Each row has a name. Each question is about the rows just above it. Places in a row count from 1.

Columns, left to right: A H L Y C D
[ 63  24  40 -93  27 120]  P
[-17 -34 -55 104 -11  84]  Q
[  -9  -76   72   30  -41 -118]  R
[ -45 -100  -60   65  -76 -100]  W
[-12 -52  99 100 -21   6]  G
[-18 -41 -28  60   8 -36]  N
Which column holds this, read top down? [-11 -41 -76 -21] => C
[ 120   84 -118] is in which column, read top down? => D
The row named N: => [-18 -41 -28  60   8 -36]
Which column holds [ 120   84 -118 -100    6] top down? => D
Which column holds [ 27 -11 -41] top down? => C
tags:
[7] -> q_436
[60] -> q_984
[100] -> q_696
[61] -> q_637
[-92] -> q_805
[8] -> q_449
[-93] -> q_774
The tag of N, keyed by place 4: => q_984

Columns, left to right: K E J U B M T X
[-96 102  -2 -80 -16 -81 -31  88]  Z
[ 41 102  -2  69 -16  95 -31  88]  V
[-81  95  56 -37  57 -46 -55  94]  F
The row named Z: => [-96 102  -2 -80 -16 -81 -31  88]
Table of tags by key:
[-96] -> q_139
[-81] -> q_533
[95] -> q_603
[94] -> q_809
Join F by its entry at place 1: => q_533
Shared by F and Z: => [-81]
Shared by V and F: => [95]

Columns, left to right: basu ral fum dun ligus
[ 69  21  96  45 -29]  kabuv
[-44  20  13  32 -50]  kis
[121 -29 -11  88 -18]  dudi
The row named kis: => [-44  20  13  32 -50]
tags:
[-50] -> q_527
[69] -> q_169
[-43] -> q_666
[-44] -> q_98
[121] -> q_224
Join kis by its entry at place 1: => q_98

Columns, left to right: dume naz fafiv disir
[ 35 -36  21 -27]  ded
[ 20  67 -45   4]  kipet
[ 18 -50 -36  67]  Lokov
[ -6  42 -37 -20]  terim
Table of tags by key:
[4] -> q_283
[21] -> q_948
[-27] -> q_684
Join ded by its entry at place 4: => q_684
[ 67 -20] is in which column, read top down? => disir
Which value is in both kipet and Lokov? => [67]
The row named ded: => [ 35 -36  21 -27]
The one value in ded and Lokov: => [-36]

Columns, left to right: Leda guf mupo gatez Figaz bub Pufa det Ven
[ -27  -29   47   -9  -67   13   98  -55 -125]  negi
[-91   5 -98 -81 -80   0 100 -52  21]  ref
[  2 -25  16  28 -33  21  44 -37 -32]  Mevud
[ 49  29  68  31   7  36  33  19 -38]  Tada
[ 49  29  68  31   7  36  33  19 -52]  Dad
[-35   8 -36 -51   9 -75   1  36 -18]  gov
tags:
[-80] -> q_576
[-81] -> q_810
[-82] -> q_738
[100] -> q_279
[-51] -> q_202
[-52] -> q_573
The tag of ref, keyed by place 4: => q_810
[-55 -52] is in which column, read top down? => det
The row named ref: => [-91   5 -98 -81 -80   0 100 -52  21]
Shared by Mevud and ref: => [21]
[-98  16  68  68 -36] is in which column, read top down? => mupo
[-35   8 -36 -51   9 -75   1  36 -18] is in which row? => gov
[ 98 100  44] is in which column, read top down? => Pufa

Columns, left to right: davud Fep besam Dazu novu gud fubit fafid
[ 25   7 -11 -95  -6  14  -5  56]  sekab
[-31  25 -95 -94 -12 -64 -69  52]  Zizo
[-31 -31 -95 -61 -12 -64 -69  31]  sodi
Whose row is [ 25   7 -11 -95  -6  14  -5  56]? => sekab
[52 31] is in which column, read top down? => fafid
Table of tags by key:
[-65] -> q_329
[-5] -> q_862
[56] -> q_304
[14] -> q_682
[-64] -> q_388
[13] -> q_369
Join sekab by its entry at place 6: => q_682
[ -5 -69] is in which column, read top down? => fubit
The one value in sodi and sekab: => [-95]

Columns, left to right: laka Nomu venok Gisit
[ -1 101 -17 -18]  muduz
[  8  15  46 -23]  fif
[  7 -90  31 -42]  lidan
[-55 -33  -6 -50]  gad
[-80  13 -69  39]  Zuto
[ -1  15  83 -51]  Difu
[ 46   3  -4 -14]  zelu
[-29  65  -2  33]  Tivol
[ -1 -31  83 -28]  Livam
[ -1 101 -17  90]  beziz
[  25 -103   19  -72]  Viba
[-23  36 -51  56]  Kabit
Shared by Kabit and Difu: => [-51]
The row named Viba: => [  25 -103   19  -72]

Columns, left to right: tak fosup vod Selo Baro fito dudu
[-60  30  15   7  18 -55  24] -> kopas
[ 28 -19  23 -34  31 -30 -12] -> lusuv
[-42 -23 -48 -59 -99  49  -3] -> dupib
[ -27   48   27   51 -125 -107   78] -> Mirug
[ 28  39  62 -61 -48 -89  56] -> kas
[ 59  13 -11  37 -46  35 -40] -> fizeg
[-117  -15  -47   27   -9  110 -125] -> fusor
Which row holds [ 59  13 -11  37 -46  35 -40]? => fizeg
The row named kopas: => [-60  30  15   7  18 -55  24]
Which column holds [  49 -107  -89   35  110] top down? => fito
The one value in lusuv and kas: => [28]
The row named fizeg: => [ 59  13 -11  37 -46  35 -40]
Table of tags by key:
[31] -> q_931
[18] -> q_150
[-9] -> q_499
[-48] -> q_778
[-42] -> q_796
[-99] -> q_123
[-125] -> q_479
Join dupib by its entry at place 5: => q_123
[ 23 -48  27  62] is in which column, read top down? => vod

Columns, left to right: Dazi Dup mafe teg
[-111  122  115 -108] : zagob
[-119  108  119  116] : nom
[-109  116 -118  106] : rakag
[-119  108 -108  116] : revam
[ 110   51  -90 -113] : Zin
[-106  122  115 -108] : Nugi
[  85  -46  108 -105] : vemu
The row named vemu: => [  85  -46  108 -105]
Table of tags by key:
[-105] -> q_767
[122] -> q_250
[116] -> q_589
[-109] -> q_70
[-106] -> q_364
[-108] -> q_739
[115] -> q_341
The tag of Nugi, keyed by place 4: => q_739

Columns, left to right: fenis domu povod Kedet nuvi nipe Sena
[ 22 -70  -1 -61  15 -40 -91]  nepod
[-63  32  62 -20 -32  -6  40]  volo
[-52 -34  26  65 -46  84 -16]  popi
[-31 -36 -19 -30 -17 -25  63]  gonu
[ 19  20  31 -53  40  30 100]  Bimun
[-56  19  -7  40  26   6 -40]  folon
[ 67 121  17  58 -39 -29  20]  sud
[ -3  10  95  -7 -27   6 -13]  bev
[ 51 -11 -17   3  46 -35  63]  lik
[ 31   4  53  30  15 -56 -58]  fup
[ -34  -41 -109  -24   -4  -94   83]  Kuf
tags:
[-46] -> q_978
[-4] -> q_350
[-3] -> q_394
[83] -> q_487
[-32] -> q_806
[-5] -> q_679
Look up the entry of Kuf at place 5 in the table: => q_350
Whose row is [ 19  20  31 -53  40  30 100]? => Bimun
Which column holds this, read top down? [ 32 -34 -36  20  19 121  10 -11   4 -41] => domu
Which row holds [ -34  -41 -109  -24   -4  -94   83]? => Kuf
The row named gonu: => [-31 -36 -19 -30 -17 -25  63]
Which column holds [ 15 -32 -46 -17  40] top down? => nuvi

Columns, left to right: Mur baru fen Fetu rovu kotem lapeb mafi
[ 93  40  40 -20 -44  67  93  48]  fak
[  9 -39 -47  -7 -14 112  45   1]  reti
[ 39  -6  -2   0 -44  62  94  49]  dilek
[ 97  46  46 -42  21 -46  14  32]  sofi
[ 19 -80 -46  20  14  32  47 -90]  tope
[-76  -4   5  72 -37 -71 -10 -38]  sote
[ 44  19   3  -1 -44  52  95  50]  Tufeb
[-112   29    9   66  -21  -43   18   19]  Pubof
[ 67 -39  46  -7 -14 112  45   1]  rusod
[ 93  40  40 -20 -13 -26  64  41]  Zorok
[39 16 -2  0 19 62 94 49]  dit
The one value in fak and rusod: => [67]
Table of tags by key:
[3] -> q_861
[-46] -> q_28
[5] -> q_646
[-90] -> q_471
[-89] -> q_766
[-45] -> q_467
Join tope by its entry at place 3: => q_28
The one value in rusod and sofi: => [46]
The row named sote: => [-76  -4   5  72 -37 -71 -10 -38]
Shared by Pubof and dit: => [19]
The row named tope: => [ 19 -80 -46  20  14  32  47 -90]

Columns, left to right: rorek nifun Rumo Sudiz
[-26  10  98 -84] = kat
[37 75 10  9] = voza
[-26  -8  49  -3] = dafez
The one value in voza and kat: => [10]
Which column holds this, read top down? [10 49] => Rumo

Columns, left to right: zitet tezek Nuvo Dekot dilut pof Lomuk gikap
[ 33  70  40  70 -63  23  19 -60]  piba
[ 33  70  40 -36 -63  23  19 -60]  far
[ -1 -71 -15  75  44  62  49  68]  Vabe
[  4  34   9 -15  -1  40 -20 -46]  vup
[  33   71   40  -36  -63   23    4 -106]  Seg
Which value is in both vup and piba? => [40]
The row named Seg: => [  33   71   40  -36  -63   23    4 -106]
tags:
[33] -> q_592
[4] -> q_18
[9] -> q_119
Look up the entry of vup at place 1 in the table: => q_18
The row with [  33   71   40  -36  -63   23    4 -106] is => Seg

Columns, left to right: Tedam metof silil luvi liko zafi
[31 83 30 25 26 25] = sozav
[ 92   3 -69  25 -92  91] = rebub
[ 31  83  30  25  72 -12] = sug
The row named sozav: => [31 83 30 25 26 25]
Whose row is [31 83 30 25 26 25]? => sozav
The one value in rebub and sozav: => [25]

Columns, left to right: gop pimo mizot buzun
[-35 -27 -28 -84]  fuzu
[ -90 -111  -11  -78]  Duze
[124  81 110 -28]  Varel
Which column holds this, read top down? [-78 -28] => buzun
The row named fuzu: => [-35 -27 -28 -84]
The row named Varel: => [124  81 110 -28]
Shared by fuzu and Varel: => [-28]

Columns, left to right: dav giga zivog Lev bok bute vunip Rut Volut lavu
[-22  65  22 -19 -20  74 -43 -17  32 -16] = zigaz
[-25  17 -50   7  31  17 -70  23 -25  44] = dok
[-12 -47 -27  73  39  16 -40  34 -23 -45] = Nat
[ 18 -80  13  83 -24 -38  -9  25  11   1] = gozi
[-14 -29  21 -52  38  16  -1  17   3  62] = Zupup
[   7   88  -30  -12 -100  -36   24  -19   14   18] = dafib
[-55 -52 -89 -24  10 -38 -35  23 -56 112] = Ramu
Which value is in both dok and Ramu? => [23]
Table of tags by key:
[-28] -> q_485
[-89] -> q_939
[-27] -> q_688
[-44] -> q_243
[13] -> q_48
[-45] -> q_386
The tag of Nat, keyed by place 3: => q_688
Whose row is [-14 -29  21 -52  38  16  -1  17   3  62]? => Zupup
Which row holds [-12 -47 -27  73  39  16 -40  34 -23 -45]? => Nat
The row named Zupup: => [-14 -29  21 -52  38  16  -1  17   3  62]
Shared by Zupup and dok: => [17]

Columns, left to right: Nupo dufas kur muziz gavo Feze zeg duviz puv
[-70  65   3 -67 116  19  -3  76  12]  zos
[-40  41  -8 -65  50  11 -24  22  11]  lare
[-101  -57   16  -61  -57  -79   22   50   60]  Zafeg
The row named Zafeg: => [-101  -57   16  -61  -57  -79   22   50   60]
Which column holds [ 11 -79] top down? => Feze
[-65 -61] is in which column, read top down? => muziz

Columns, left to right: lelo Nira zapi lisi zed bada Nekub
[-36 -30 -41  37 -30 -38  11] : lala
[ 10 -30  78 -67  47  41  48] : fige
[-38  17 -74  10 -65 -56  34] : kire
[ 45 -69 100 -94  84  94  23] : fadur
[-68 100  27  48  25  30  49] : mizik
[-25 -98 -17  46  -2 -34  16] : kapa
[ 32 -77  91 -54  80  69  24] : gib
[-38 -50  19  33  11  15  34] : marap
[-11  43  -3 -93 -25  18  38] : konov
key -> tag
[37] -> q_125
[90] -> q_546
[33] -> q_780
[-53] -> q_375
[-94] -> q_824
[-54] -> q_112
[91] -> q_396
[10] -> q_876
[-93] -> q_132
The tag of gib, keyed by place 4: => q_112
[-65  84] is in which column, read top down? => zed
Where do [ 32 -77  91 -54  80  69  24] appear? => gib

Columns, left to right: Mot Fol pazuf dozu Gozo zol Dem susu
[ 22 -64  55  51  -8 -53  51 -40]  zan
[ 29 -23  89  29   6 -31  15   8]  zarul
[ 29 -23  89  29   6  30 -50  45]  Lugu
[-46  59 -47 -83 -22 -31  28 -34]  Dapo
[ 26 -50  80  44   0 -48  17 -21]  Viz
[-46  59 -47 -83  12  38 -46  50]  nin
[ 27 -61  54  52  -5 -50  28 -43]  Lupuz
[ 22 -64  55  51  -8 -53  15 -40]  Migo
Table of tags by key:
[28] -> q_547
[29] -> q_113
[-43] -> q_367
[8] -> q_431
[-44] -> q_582
Look up the entry of Lupuz at place 8 in the table: => q_367
The row named zan: => [ 22 -64  55  51  -8 -53  51 -40]
The row named Viz: => [ 26 -50  80  44   0 -48  17 -21]
The one value in Migo and zarul: => [15]

Columns, left to right: zif veme tiriz fil Mobin toz bisif
[ 22 -15 -23  49 -39 -52  14] = pim
[ 28 -22 -14  34 -41 -34  37] = rul
[-43 -21  12 -55 -26  32  48] = zavef
[-37  -1  -5 -28  18  37   3] = lin
[ 48  -6 -11  47  43 -40  -8] = vef
[-56 -29 -39 -54 -92  14 101] = mer
[ 48  -6 -11  47 -17 -40  -8] = fuv
[-92 -12  -1 -99 -41  47  85] = Zodib
key -> tag
[-29] -> q_929
[-21] -> q_137
[-56] -> q_480
[-20] -> q_147
[-55] -> q_378
[12] -> q_565
[13] -> q_521
Join zavef by its entry at place 2: => q_137
The row with [-37  -1  -5 -28  18  37   3] is => lin
The row named Zodib: => [-92 -12  -1 -99 -41  47  85]
Which column holds [-21  -1  -6 -29] top down? => veme
Whose row is [ 22 -15 -23  49 -39 -52  14]? => pim
The row named mer: => [-56 -29 -39 -54 -92  14 101]

Columns, left to right: vunom fip Zagem livi Mam bobe Tobu ninur notep
[ 91 100 -47 107  81  26  50 -82  91] -> tolel
[ -22   70   96   94  -91   40  -45   21 -109] -> kagel
[  -6   20 -104  -63  -92   71 -109  -22   44] -> sokop
[110  -5 -55 -43 -72  30 -53  60  38] -> pev
[-75 -92  32 -20 101  24 -62  70   7] -> rafed
[ 59 101  -5 -32 -20 -38  50 -86  56] -> Liga
[-97 -77 110  10 -38 100  76  31 -10] -> Kani
[ 82 -46   0  56  22  -8  40  62 -66] -> navu
[   4  -67  -22  -46 -108  -39    2  -87  -30] -> pidov
[ 72  48  83   5 -11 -35  72   7 -88] -> rane
[  60   64  -84  -19 -102   68   38 -105  -13] -> guke
[ 19 -85  85  34  33 -65   7 -56 -93] -> gezop
tags:
[2] -> q_293
[38] -> q_46
[31] -> q_100
[40] -> q_344
[76] -> q_935
[30] -> q_870
[-53] -> q_714
[77] -> q_915
The tag of Kani, keyed by place 7: => q_935
Which column holds [-104  -55   32   -5  110    0  -22   83  -84] top down? => Zagem
Which column holds this, read top down? [-62  50] => Tobu
The one value in Kani and Liga: => [-38]

Columns, left to right: kab Sego mufim sebav vos reneg
[ 50  -2   7  -8 111  24] : getet
[-93  25 -71  41  30  76] : fegi
[ -17   24   86 -101   35   75] : bag
[  28  -24   21    0  -84 -110] : zibe
[-93  25 -71  41 -68 -26] : vobez
[-13 -21  55 -74  77  60] : Kipe
[ -28  -44  -32   22    5 -103] : dulu
[ 21 -66 -22 -31  34 102] : Voris
The row named bag: => [ -17   24   86 -101   35   75]
The row named Kipe: => [-13 -21  55 -74  77  60]

Columns, left to right: Tono zelif koru sinet
[ 15 -78 -52   1] -> Tid
[ 56 -52 -19 -35] -> rimen
[ 56 -11  38   1] -> pibu
[ 56 -11 -81 -14] -> bedat
[-10 -35  12 -45] -> pepid
key -> tag
[-78] -> q_819
[-81] -> q_643
[-11] -> q_306
[-10] -> q_413
[-80] -> q_380
[-77] -> q_428
Look up the entry of bedat at place 2 in the table: => q_306
Whose row is [-10 -35  12 -45]? => pepid
Where do [ 56 -52 -19 -35] appear? => rimen
The one value in rimen and pepid: => [-35]
The row named bedat: => [ 56 -11 -81 -14]
Shared by Tid and rimen: => [-52]

